Below are the code and all the weights of a small trained network. Each question names an input and a class and asks about switching units off, where a switched-off unit gives its printed mean instead of its output.

import numpy as np


def w(rows, s, z=0):
    codes = np.array(rows[::2]) - 128.0
    scale = np.full(codes.shape[1], s)
    scale[-1] = z or s
    return codes * scale


def f(y):
    return y / 2 * (1 + np.tanh(0.7978845608 * (y + 0.044715 * y**3)))


def log_softmax(a):
    a = a - a.max(-1, keepdims=True)
    return a - np.log(np.exp(a).sum(-1, keepdims=True))


def net(x, mask):
    res = np.array(x, float).reshape(1, 6) / 4 @ E
    y = f(res @ A[0][:, :-1].T + A[0][:, -1])
    res = res + np.where(mask, y, B[0][:, -1]) @ B[0][:, :-1]
    return log_softmax(res[-1] @ U[:, :-1].T + U[:, -1])


A, B = {}, {}
E = w([
[109,148,129,123,139,117],'x0',
[217,205,48,32,106,149],'x1',
[57,149,156,164,12,239],'x2',
[105,151,131,119,137,114],'x3',
[148,118,132,139,92,107],'x4',
[231,212,243,110,130,167],'x5',
],0.011)
A[0] = w([
[89,113,176,147,110,161,192],'n1',
[101,151,56,115,100,143,157],'n2',
[67,95,158,131,119,172,170],'n3',
[101,159,34,178,118,110,232],'n4',
[143,56,162,122,129,116,199],'n5',
[143,122,224,171,170,115,227],'n6',
[172,130,113,117,180,86,253],'n7',
[181,179,25,10,98,181,242],'n8',
[212,79,144,51,180,95,232],'n9',
[90,148,98,173,34,220,206],'n10',
[77,54,184,212,159,91,248],'n11',
[109,240,199,73,83,163,150],'n12',
[156,146,186,161,69,172,135],'n13',
[137,159,124,90,103,186,120],'n14',
[159,178,223,142,155,155,186],'n15',
[52,90,191,147,69,161,163],'n16',
[177,155,199,155,133,93,192],'n17',
[89,97,106,147,206,43,225],'n18',
[167,147,123,139,161,77,112],'n19',
[228,132,140,194,168,105,144],'n20',
[134,64,32,115,207,166,234],'n21',
[176,71,58,122,131,32,221],'n22',
[74,111,46,177,123,143,207],'n23',
],0.012,0.0053)
B[0] = w([
[102,196,78,155,88,208,191],'n1',
[184,131,46,172,148,38,171],'n2',
[147,226,104,160,50,177,190],'n3',
[134,106,118,231,121,60,195],'n4',
[86,118,176,152,153,135,167],'n5',
[76,182,176,83,166,254,203],'n6',
[62,58,134,47,192,66,204],'n7',
[198,82,86,99,87,45,246],'n8',
[101,117,179,64,159,75,223],'n9',
[189,189,45,175,55,155,247],'n10',
[68,162,252,122,89,144,248],'n11',
[201,97,127,79,59,175,224],'n12',
[143,119,68,111,108,203,202],'n13',
[183,109,110,127,73,122,174],'n14',
[106,110,71,45,136,184,215],'n15',
[131,205,100,108,91,156,224],'n16',
[112,166,182,77,127,162,190],'n17',
[81,79,195,169,90,146,239],'n18',
[141,122,125,106,156,116,168],'n19',
[109,158,143,75,145,115,185],'n20',
[86,96,139,174,123,97,215],'n21',
[88,40,155,159,131,88,229],'n22',
[137,176,133,206,55,67,214],'n23',
],0.0089,0.017)
U = w([
[57,83,194,185,117,107,254],'0',
[146,61,112,174,156,16,121],'1',
[106,142,203,70,219,173,151],'2',
[144,140,126,8,151,64,81],'3',
[116,198,119,204,86,100,143],'4',
[175,144,30,198,117,52,128],'5',
[113,167,96,94,121,192,66],'6',
[235,110,124,101,103,152,89],'7',
],0.011,0.0026)

Each question gives the input, the list of numbers given to net, and the class t.
The units are the neurons (one row each of A and B). Each row of codes is followed by its name. A weight is (code - 128) times the scale printed after its matrix; where a second scale follows, it is the last column's (A, B and U).
mask holds one flag per neuron, in row order. A switched-off neuron (its flag False) gives its mean, the last column of its row in B, instead of its output. The means were averaged over made-up inputs and are rounded, as every weight is.
A unit's drop is (log p(t) with every unit on - log p(t) with that unit switched off) / (log p(t) with every unit on - log p(t) with every unit switched off).
The circuit of an input: a set's keep is (log p(t) with only the set's units on - log p(t) with every unit switched off) / (log p(t) with every unit on - log p(t) with every unit switched off). Starting from the 12 units with the biggest drops (on a tie, the unit counted first), units are removed one at a time, each time the one whose removal leaves the highest keep (on an exact tie, the one counted first), for as long as the keep stays at least 0.8.
units of the circuit, in order: the units of the circuit, biggest drop first
k most important neurons: the k neurons with the biggest drops, biggest first
drop when u is switched off: that unit's drop, to one decimal
input [-2,-1,-7,-1,3,0], class 0: units of the circuit, in order	[n18]
input [-5,5,0,-8,4,8], class 3: units of the circuit, in order	[n9, n20]
input [-1,1,3,8,-2,-1], class 5: units of the circuit, in order	[n11, n6]
input [4,-1,1,-2,2,-8], class 4: 3 most important neurons	[n23, n7, n2]
input [8,1,1,5,0,7], class 7: 2 most important neurons	[n12, n11]
input [8,1,8,4,-7,6], class 7: 4 most important neurons	[n12, n14, n11, n10]
input [-1,1,-4,3,0,-4], class 1: 2 most important neurons	[n6, n11]
input [-3,0,3,2,-3,7], class 6: 2 most important neurons	[n15, n6]
input [0,-5,2,1,5,0], class 4: 3 most important neurons	[n15, n12, n7]
input [6,2,3,2,2,1], class 7: 2 most important neurons	[n12, n23]
input [6,-8,1,-6,-8,-4], class 4: 2 most important neurons	[n3, n16]
input [6,0,-1,0,8,0], class 0: 2 most important neurons	[n8, n15]
input [8,-5,1,0,-7,4], class 6: drop when n9 is switched off	0.2
input [-6,-3,0,-5,6,2], class 2: drop when n10 is switched off	0.1
input [-8,6,-6,-4,-4,-1], class 1: drop when n15 is switched off	0.0
input [-4,-5,3,7,-8,0], class 4: units of the circuit, in order	[n3]
